Below are the code and all the weights of a small trained network. Each question names an input and a target symbol and asks about switching units off, where a switched-off unit gives its printed mean instead of its output.

import numpy as np


def w(rows, s, z=0):
    codes = np.array(rows[::2]) - 128.0
    scale = np.full(codes.shape[1], s)
    scale[-1] = z or s
    return codes * scale


def f(y):
    return np.maximum(y, 0)


def softmax(a):
    e = np.exp(a - a.max(-1, keepdims=True))
    return e / e.sum(-1, keepdims=True)


def log_softmax(a):
    a = a - a.max(-1, keepdims=True)
    return a - np.log(np.exp(a).sum(-1, keepdims=True))


def net(x, mask):
    ids = ['ΘΛΦΩαεμτ'.index(c) for c in x.split()]
    T = len(ids)
    res = E[ids] + P[:T]
    r = res
    for j in range(3):
        rows = slice(2 * j, 2 * j + 2)
        q, k, v = (r @ M[0][rows].T for M in (Q, K, V))
        z = softmax(np.where(np.tri(T) > 0, q @ k.T / 2**0.5, -1e9)) @ v
        o = O[0][rows]
        res = res + np.where(mask[j], z, o[:, -1]) @ o[:, :-1]
    y = f(res @ A[0][:, :-1].T + A[0][:, -1])
    res = res + np.where(mask[3:15], y, B[0][:, -1]) @ B[0][:, :-1]
    return log_softmax(res[-1] @ U[:, :-1].T + U[:, -1])


Q, K, V, O, A, B = {}, {}, {}, {}, {}, {}
E = w([
[105,107,167],'Θ',
[74,91,128],'Λ',
[125,150,193],'Φ',
[73,89,205],'Ω',
[107,108,238],'α',
[107,254,133],'ε',
[221,173,147],'μ',
[184,127,77],'τ',
],0.02)
P = w([
[146,126,117],'0',
[173,188,187],'1',
[255,57,4],'2',
[142,59,81],'3',
[175,199,185],'4',
[228,72,8],'5',
[142,49,73],'6',
[174,196,165],'7',
[221,112,24],'8',
],0.0066)
Q[0] = w([
[178,75,116],'h0',
[156,115,90],'h0',
[156,251,126],'h1',
[164,89,82],'h1',
[201,147,154],'h2',
[44,211,150],'h2',
],0.011)
K[0] = w([
[121,101,186],'h0',
[77,201,182],'h0',
[198,255,161],'h1',
[71,73,154],'h1',
[68,99,130],'h2',
[241,216,23],'h2',
],0.0097)
V[0] = w([
[46,115,146],'h0',
[129,153,174],'h0',
[203,101,254],'h1',
[148,171,137],'h1',
[133,93,196],'h2',
[62,138,139],'h2',
],0.0091)
O[0] = w([
[55,80,59,144],'h0',
[102,255,140,232],'h0',
[139,79,213,185],'h1',
[173,240,136,251],'h1',
[193,58,133,108],'h2',
[139,100,68,172],'h2',
],0.0055,0.0026)
A[0] = w([
[75,110,181,94],'n0',
[119,145,86,44],'n1',
[251,91,102,189],'n2',
[115,185,137,144],'n3',
[85,119,142,4],'n4',
[169,108,153,55],'n5',
[213,155,91,102],'n6',
[164,197,105,124],'n7',
[183,132,137,1],'n8',
[169,137,104,3],'n9',
[117,152,188,62],'n10',
[190,141,123,116],'n11',
],0.015,0.0067)
B[0] = w([
[146,130,134,182],'n0',
[138,39,184,144],'n1',
[66,198,154,179],'n2',
[71,134,144,235],'n3',
[59,35,171,132],'n4',
[176,81,110,140],'n5',
[219,124,89,194],'n6',
[127,66,154,255],'n7',
[44,174,165,136],'n8',
[4,105,74,134],'n9',
[147,137,50,178],'n10',
[150,60,152,166],'n11',
],0.012)
U = w([
[145,150,161,54],'Θ',
[113,132,69,194],'Λ',
[154,196,113,196],'Φ',
[107,105,193,3],'Ω',
[209,114,136,153],'α',
[16,248,195,78],'ε',
[168,213,204,26],'μ',
[178,219,111,225],'τ',
],0.013,0.0047)

Each question gives the input, a string of symbols that net reads in full, and the target symbol t.
The units are the heads (2 rows each of Q, K, V and O) and the neurons (one row each of A and B). Each row of codes is followed by its name. A weight is (code - 128) times the scale printed after its matrix; where a second scale follows, it is the last column's (O, A, B and U).
mask holds one flag per unit, heads first, then neurons. A switched-off unit (its flag False) gives its mean, the last column of its rows in O or B, instead of its output. The means were averaged over made-up inputs and are rounded, as every weight is.
A unit's drop is (log p(t) with every unit on - log p(t) with that unit switched off) / (log p(t) with every unit on - log p(t) with every unit switched off).
The circuit of an input: a set's keep is (log p(t) with only the set's units on - log p(t) with every unit switched off) / (log p(t) with every unit on - log p(t) with every unit switched off). Starting from the 12 units with the biggest drops (on a tie, the unit counted first), units are removed one at a time, each time the one whose removal leaves the highest keep (on an exact tie, the one counted first), for as long as the keep stays at least 0.8.
circuit, biggest first: the units of the circuit, biggest drop first
unit that matters most: the unit with the biggest drop
top k neurons: the k neurons with the biggest drops, biggest first
heads that matter: for each layer, one digit per head in row order, 1 if its drop is at least 0.15 and else 0, layers parted by /
drop of u: that unit's drop, to one decimal
input ε Ω ε ε Λ, target ε: unit that matters most	n6
input Λ ε Θ, target ε: circuit, biggest first	n2, n6
input ε Θ Φ ε ε ε α, target α: heads that matter	010
input μ ε Φ ε ε Λ Ω ε ε, target α: heads that matter	010
input Λ Ω Φ ε ε ε, target α: circuit, biggest first	n7, n2
input ε ε Φ Φ ε ε μ, target μ: circuit, biggest first	n2, n6, n10
input Ω Ω Λ Ω Ω Φ μ, target μ: circuit, biggest first	n2, n6, h1
input μ α τ Ω α Θ α, target α: top 2 neurons	n3, n5
input μ Ω Φ, target μ: heads that matter	001
input ε Φ α ε Ω Θ, target ε: circuit, biggest first	n6, n7
input ε ε Λ τ, target τ: heads that matter	000
input τ Φ ε Ω Θ ε Λ Λ, target ε: top 4 neurons	n6, n7, n10, n11
input τ Φ Φ, target μ: drop of h2	0.1
input α ε Λ τ, target τ: drop of n6	0.9
input ε Ω ε ε Ω, target ε: drop of n11	0.1
input α ε ε ε ε ε ε α, target ε: drop of n3	0.2
